Below is a small trained network, with its code and all its weights. Each question gives an input and a class and asks what happens when units are switched off, that is, made to give their printed mean instead of their output.

import numpy as np


def w(rows, s, z=0):
    codes = np.array(rows[::2]) - 128.0
    scale = np.full(codes.shape[1], s)
    scale[-1] = z or s
    return codes * scale


def f(y):
    return np.maximum(y, 0)


def log_softmax(a):
    a = a - a.max(-1, keepdims=True)
    return a - np.log(np.exp(a).sum(-1, keepdims=True))


def net(x, mask):
    res = np.array(x, float).reshape(1, 7) / 4 @ E
    y = f(res @ A[0][:, :-1].T + A[0][:, -1])
    res = res + np.where(mask, y, B[0][:, -1]) @ B[0][:, :-1]
    return log_softmax(res[-1] @ U[:, :-1].T + U[:, -1])


A, B = {}, {}
E = w([
[44,68,213,87,90,131,96,130,147,198,83,134],'x0',
[175,158,173,200,222,130,123,117,200,176,19,130],'x1',
[206,60,96,200,38,131,135,131,131,176,117,126],'x2',
[199,135,157,25,123,124,243,139,148,169,116,119],'x3',
[69,253,133,174,61,128,170,129,141,182,144,128],'x4',
[162,145,146,104,165,126,67,135,153,222,222,125],'x5',
[190,204,70,54,55,128,25,96,147,114,46,131],'x6',
],0.0059)
A[0] = w([
[192,61,110,207,36,135,139,125,132,166,122,126,40],'neuron 1',
[137,158,155,156,178,136,121,135,147,170,76,129,52],'neuron 2',
[74,177,149,72,189,137,135,128,133,91,124,125,73],'neuron 3',
[184,166,93,156,152,127,147,122,115,70,160,136,93],'neuron 4',
[155,142,137,99,152,127,118,128,135,184,177,124,89],'neuron 5',
[150,140,132,85,125,124,175,133,129,136,119,131,4],'neuron 6',
[114,110,113,92,93,129,127,137,108,104,180,130,10],'neuron 7',
[136,140,136,164,169,128,128,109,142,151,86,122,59],'neuron 8',
[153,158,113,80,103,134,65,128,128,110,83,118,24],'neuron 9',
[96,79,152,177,158,124,191,131,125,144,177,123,22],'neuron 10',
[153,87,123,102,159,124,108,120,117,113,123,124,29],'neuron 11',
[152,139,139,124,163,121,58,124,139,203,211,133,50],'neuron 12',
[135,140,131,154,146,134,132,125,145,138,100,128,20],'neuron 13',
[151,152,115,105,99,116,94,121,132,124,107,132,6],'neuron 14',
[168,157,98,158,151,131,132,127,115,83,149,116,68],'neuron 15',
[139,137,137,69,141,126,163,128,123,129,121,128,56],'neuron 16',
[168,176,115,76,79,128,66,125,135,121,75,128,17],'neuron 17',
[56,169,133,83,189,127,107,123,129,89,123,127,58],'neuron 18',
[156,142,100,150,142,123,143,126,121,96,159,133,60],'neuron 19',
[124,119,128,140,119,130,153,129,126,103,99,130,79],'neuron 20',
[153,141,121,151,133,128,138,129,128,99,150,127,91],'neuron 21',
[81,106,103,77,49,130,124,129,106,84,214,129,12],'neuron 22',
[95,105,118,147,98,126,180,123,117,45,47,130,93],'neuron 23',
[60,113,107,231,131,133,15,125,115,75,145,138,2],'neuron 24',
[115,120,140,121,123,130,127,134,123,145,116,133,72],'neuron 25',
[118,94,145,155,162,125,166,131,128,129,159,133,39],'neuron 26',
[143,137,141,167,177,134,124,134,141,146,70,129,47],'neuron 27',
[110,131,124,126,119,130,146,128,123,105,91,130,75],'neuron 28',
[118,115,141,143,144,127,151,145,121,132,140,118,46],'neuron 29',
[153,111,120,163,91,126,133,132,138,142,127,124,40],'neuron 30',
[170,13,118,76,190,126,92,135,120,72,109,127,32],'neuron 31',
[187,123,142,48,117,135,250,128,139,156,110,135,26],'neuron 32',
[71,245,129,172,65,124,179,132,128,173,137,125,2],'neuron 33',
[52,77,180,95,97,130,102,122,132,166,78,127,80],'neuron 34',
[96,93,151,160,166,133,194,134,125,126,160,126,37],'neuron 35',
[133,159,118,120,156,127,135,124,122,103,141,128,109],'neuron 36',
[94,130,124,135,119,116,177,122,126,90,79,130,83],'neuron 37',
[146,142,147,163,183,117,122,131,143,143,70,137,29],'neuron 38',
[70,82,163,97,100,124,105,128,126,166,94,134,42],'neuron 39',
],0.015,0.0071)
B[0] = w([
[179,140,182,113,143,49,117,171,60,213,129,196,240],'neuron 1',
[172,108,125,119,126,111,143,87,99,64,131,111,198],'neuron 2',
[162,142,167,128,124,60,109,174,86,190,133,183,196],'neuron 3',
[139,114,72,127,129,129,181,196,188,155,132,127,215],'neuron 4',
[133,126,134,131,123,163,66,185,124,109,130,102,194],'neuron 5',
[88,106,125,125,119,126,135,96,125,139,117,61,149],'neuron 6',
[182,111,104,128,130,103,148,86,89,82,126,119,173],'neuron 7',
[166,118,114,129,121,104,150,115,113,77,139,113,180],'neuron 8',
[63,127,64,132,129,148,123,87,112,128,128,178,194],'neuron 9',
[70,149,58,127,128,131,105,95,116,120,114,202,225],'neuron 10',
[122,119,181,135,125,166,150,70,132,135,124,137,155],'neuron 11',
[157,127,135,125,125,231,38,174,105,124,116,90,229],'neuron 12',
[142,110,108,120,123,120,133,101,121,99,131,140,144],'neuron 13',
[93,130,83,122,133,155,127,77,113,166,103,137,157],'neuron 14',
[148,120,81,118,122,135,170,153,174,168,132,111,187],'neuron 15',
[101,113,148,144,127,94,125,119,102,145,124,85,162],'neuron 16',
[37,145,63,142,138,124,111,108,115,111,136,207,219],'neuron 17',
[170,116,154,127,124,80,123,130,70,222,120,173,195],'neuron 18',
[156,114,87,124,127,148,163,121,158,175,106,109,169],'neuron 19',
[143,120,123,122,124,156,95,133,111,131,129,115,153],'neuron 20',
[147,129,96,120,123,139,144,128,156,155,118,114,161],'neuron 21',
[223,107,100,124,135,86,144,86,93,8,123,108,233],'neuron 22',
[168,131,128,129,129,211,27,179,112,109,142,110,231],'neuron 23',
[4,129,182,132,128,77,130,123,122,132,129,2,254],'neuron 24',
[129,120,117,118,134,123,143,126,138,152,132,122,137],'neuron 25',
[86,131,79,130,132,153,119,83,112,143,113,160,183],'neuron 26',
[172,126,105,117,114,99,157,110,114,65,131,111,189],'neuron 27',
[144,121,129,121,133,175,94,112,112,157,123,110,152],'neuron 28',
[112,139,96,131,131,143,126,116,117,132,119,146,149],'neuron 29',
[150,109,145,119,119,116,126,92,98,192,124,144,154],'neuron 30',
[137,156,254,134,118,176,162,75,193,110,128,180,235],'neuron 31',
[40,133,164,146,130,66,128,144,128,122,138,14,231],'neuron 32',
[132,128,253,131,134,198,171,55,207,112,123,175,236],'neuron 33',
[151,138,62,128,127,121,189,208,206,147,147,120,230],'neuron 34',
[61,141,66,124,122,130,107,91,125,124,132,187,209],'neuron 35',
[144,138,124,135,128,119,145,162,147,155,124,146,164],'neuron 36',
[137,130,142,118,131,181,67,151,110,123,127,107,180],'neuron 37',
[172,101,107,115,127,110,149,93,108,72,133,109,186],'neuron 38',
[161,113,70,135,131,153,189,131,178,191,116,93,194],'neuron 39',
],0.027,0.0088)
U = w([
[29,153,50,129,135,126,105,58,87,115,105,192,38],'0',
[193,80,114,105,113,69,157,67,66,20,132,92,132],'1',
[22,117,179,143,125,62,123,115,102,141,122,2,107],'2',
[123,146,240,131,123,174,163,59,183,118,115,162,63],'3',
[159,129,172,108,129,38,110,149,36,217,117,171,148],'4',
[147,106,58,118,126,135,203,170,199,177,117,89,253],'5',
[142,121,131,114,126,212,12,166,82,107,123,84,202],'6',
[105,169,150,129,126,65,106,225,143,67,158,141,247],'7',
],0.0055,0.0018)

Each question gives the input, the list of numbers given to net, and the class t.
The units are the neurons (one row each of A and B). Each row of codes is followed by its name. A weight is (code - 128) times the scale printed after its matrix; where a second scale follows, it is the last column's (A, B and U).
mask holds one flag per neuron, in row order. A switched-off neuron (its flag False) gives its mean, the last column of its row in B, instead of its output. The means were averaged over made-up inputs and are rounded, as every weight is.
A unit's drop is (log p(t) with every unit on - log p(t) with that unit switched off) / (log p(t) with every unit on - log p(t) with every unit switched off).
The circuit of an input: a set's keep is (log p(t) with only the set's units on - log p(t) with every unit switched off) / (log p(t) with every unit on - log p(t) with every unit switched off). Starting from the 12 units with the biggest drops (on a tie, the unit counted first), units are removed one at a time, each time the one whose removal leaves the highest keep (on an exact tie, the one counted first), for as long as the keep stays at least 0.8.
circuit, biggest first: the units of the circuit, biggest drop first
most important unit: the unit with the biggest drop
top k neurons: the k neurons with the biggest drops, biggest first
drop when u is switched off: that unit's drop, to one decimal
input [-7,4,-2,-5,-2,4,5], class 5: circuit, biggest first -> (neuron 4)
input [7,-8,-8,-2,7,-3,-1], class 1: top 3 neurons -> (neuron 22; neuron 1; neuron 7)
input [4,4,-8,-6,-8,4,-6], class 3: top 2 neurons -> (neuron 31; neuron 1)
input [6,-3,5,8,7,-8,-5], class 2: top 2 neurons -> (neuron 32; neuron 31)
input [-8,1,6,1,-3,-5,-2], class 5: top 2 neurons -> (neuron 4; neuron 15)
input [2,0,0,-2,-6,6,4], class 3: top 4 neurons -> (neuron 31; neuron 23; neuron 11; neuron 37)
input [7,-8,-1,0,-1,-3,-8], class 0: top 3 neurons -> (neuron 10; neuron 35; neuron 26)
input [-8,0,-5,7,0,2,4], class 5: top 3 neurons -> (neuron 4; neuron 24; neuron 15)
input [-4,1,7,-6,-4,-2,6], class 4: top 3 neurons -> (neuron 1; neuron 32; neuron 10)
input [8,-6,-1,-2,-2,5,-5], class 5: top 2 neurons -> (neuron 34; neuron 39)
input [-8,-6,4,2,1,7,-4], class 5: top 3 neurons -> (neuron 4; neuron 23; neuron 19)
input [5,-7,-6,6,-5,-2,5], class 1: top 2 neurons -> (neuron 22; neuron 24)
input [-5,7,7,1,-6,4,8], class 0: top 2 neurons -> (neuron 17; neuron 9)
input [5,-2,5,-3,-3,-6,6], class 0: top 4 neurons -> (neuron 17; neuron 9; neuron 12; neuron 5)
input [3,3,-8,3,-1,6,5], class 4: circuit, biggest first -> (neuron 3)
input [-3,-4,3,-5,-1,4,2], class 2: top 2 neurons -> (neuron 24; neuron 23)
input [2,-6,3,5,2,-1,8], class 0: drop when neuron 17 is switched off -> 1.7
input [8,-1,-3,2,-7,3,-2], class 5: drop when neuron 34 is switched off -> 4.7
input [0,-8,-2,-8,-1,2,1], class 1: drop when neuron 32 is switched off -> 0.6
input [8,6,2,0,7,-2,6], class 5: most important unit -> neuron 34
input [3,1,-8,2,4,0,-5], class 4: drop when neuron 18 is switched off -> 0.1
